Here is a tiny trained network, its code and every weight. The questions are about switching its units off for an input and a class, where a switched-off unit gives its printed mean instead of its output.

import numpy as np


def w(rows, s, z=0):
    codes = np.array(rows[::2]) - 128.0
    scale = np.full(codes.shape[1], s)
    scale[-1] = z or s
    return codes * scale


def f(y):
    return np.maximum(y, 0)


def log_softmax(a):
    a = a - a.max(-1, keepdims=True)
    return a - np.log(np.exp(a).sum(-1, keepdims=True))


def net(x, mask):
    res = np.array(x, float).reshape(1, 6) / 4 @ E
    y = f(res @ A[0][:, :-1].T + A[0][:, -1])
    res = res + np.where(mask, y, B[0][:, -1]) @ B[0][:, :-1]
    return log_softmax(res[-1] @ U[:, :-1].T + U[:, -1])


A, B = {}, {}
E = w([
[124,125,168,228,150,120,128,160],'x0',
[93,146,107,202,89,48,222,117],'x1',
[100,145,40,159,207,137,183,102],'x2',
[241,58,36,78,140,106,158,155],'x3',
[138,185,154,108,169,65,164,255],'x4',
[107,66,206,115,173,105,211,99],'x5',
],0.0088)
A[0] = w([
[119,161,152,101,94,74,215,179,252],'n1',
[44,161,80,214,157,100,176,23,204],'n2',
[104,130,229,108,119,239,68,137,156],'n3',
[185,38,57,94,112,192,132,56,210],'n4',
[159,101,79,133,128,128,133,184,186],'n5',
[133,135,163,145,19,119,162,134,199],'n6',
[192,121,73,40,97,129,120,47,179],'n7',
[2,215,123,182,195,28,59,173,132],'n8',
[63,97,225,166,87,118,60,59,204],'n9',
[111,142,141,42,108,30,141,83,168],'n10',
[134,148,149,58,202,96,217,163,234],'n11',
[109,162,177,96,28,213,14,129,163],'n12',
[75,171,62,188,128,134,179,67,193],'n13',
[200,155,54,207,118,58,84,182,94],'n14',
[127,152,142,168,42,131,124,57,124],'n15',
],0.0081,0.0037)
B[0] = w([
[100,138,136,128,125,108,95,91,232],'n1',
[146,84,125,126,66,211,174,202,254],'n2',
[174,188,142,133,97,166,151,121,226],'n3',
[114,80,129,99,96,146,155,205,248],'n4',
[106,92,110,185,113,100,101,125,189],'n5',
[107,112,118,151,105,45,76,94,193],'n6',
[55,71,180,86,138,155,187,169,218],'n7',
[109,112,122,120,107,145,138,174,242],'n8',
[124,187,134,181,48,135,150,81,251],'n9',
[76,98,90,121,160,102,63,109,184],'n10',
[62,109,156,164,130,108,89,111,233],'n11',
[151,199,76,81,138,118,116,115,240],'n12',
[222,130,93,129,125,245,207,194,219],'n13',
[120,135,94,199,63,136,104,121,200],'n14',
[125,123,68,162,75,101,159,105,190],'n15',
],0.011,0.0097)
U = w([
[126,122,34,135,111,81,60,100,144],'0',
[89,118,193,153,175,87,75,83,137],'1',
[124,34,137,95,141,159,194,192,149],'2',
[169,164,82,60,181,174,99,191,137],'3',
[228,128,66,93,247,76,207,64,8],'4',
[227,131,55,92,251,71,213,56,4],'5',
[141,173,136,61,130,147,123,99,102],'6',
[167,153,118,189,104,166,185,133,134],'7',
],0.012,0.011)

Each question gives the input, the list of numbers given to net, and the class t.
The units are the neurons (one row each of A and B). Each row of codes is followed by its name. A weight is (code - 128) times the scale printed after its matrix; where a second scale follows, it is the last column's (A, B and U).
mask holds one flag per neuron, in row order. A switched-off neuron (its flag False) gives its mean, the last column of its row in B, instead of its output. The means were averaged over made-up inputs and are rounded, as every weight is.
A unit's drop is (log p(t) with every unit on - log p(t) with that unit switched off) / (log p(t) with every unit on - log p(t) with every unit switched off).
The circuit of an input: a set's keep is (log p(t) with only the set's units on - log p(t) with every unit switched off) / (log p(t) with every unit on - log p(t) with every unit switched off). Starting from the 12 units with the biggest drops (on a tie, the unit counted first), units are removed one at a time, each time the one whose removal leaves the highest keep (on an exact tie, the one counted first), for as long as the keep stays at least 0.8.
units of the circuit, in order: the units of the circuit, biggest drop first
most important unit: the unit with the biggest drop
top k neurons: the k neurons with the biggest drops, biggest first
drop when u is switched off: that unit's drop, to one decimal
input [-1,-8,7,-3,-8,2], class 2: most important unit -> n4
input [-5,6,-1,1,-3,-8], class 2: top 2 neurons -> [n7, n9]
input [-1,-6,-5,-2,3,0], class 6: units of the circuit, in order -> [n13, n2, n3]
input [6,-6,1,-7,3,-5], class 6: units of the circuit, in order -> [n12, n13]
input [1,-5,7,-4,-4,-5], class 3: top 2 neurons -> [n12, n14]
input [1,-7,0,7,8,5], class 1: top 3 neurons -> [n11, n2, n13]
input [1,-8,-1,-6,-1,8], class 7: top 4 neurons -> [n9, n3, n1, n10]
input [1,-5,2,-5,2,-1], class 6: top 3 neurons -> [n13, n2, n4]
input [-6,8,0,-6,8,1], class 0: top 2 neurons -> [n1, n7]
input [4,3,6,-5,2,3], class 2: top 2 neurons -> [n2, n8]
input [0,7,-7,-8,2,-6], class 0: top 2 neurons -> [n6, n12]
input [6,0,5,-3,0,3], class 2: top 2 neurons -> [n2, n3]
input [2,-6,-1,-3,5,-3], class 3: top 2 neurons -> [n9, n12]
input [4,5,-2,4,0,6], class 1: top neuron -> [n4]
input [1,-8,-7,-8,-1,3], class 6: top 3 neurons -> [n12, n2, n13]
input [5,4,-7,-2,7,3], class 1: drop when n2 is switched off -> 0.0
input [1,-6,-6,-8,5,-2], class 6: drop when n12 is switched off -> 0.7
input [-3,-2,-1,4,-6,-6], class 2: drop when n4 is switched off -> 0.1
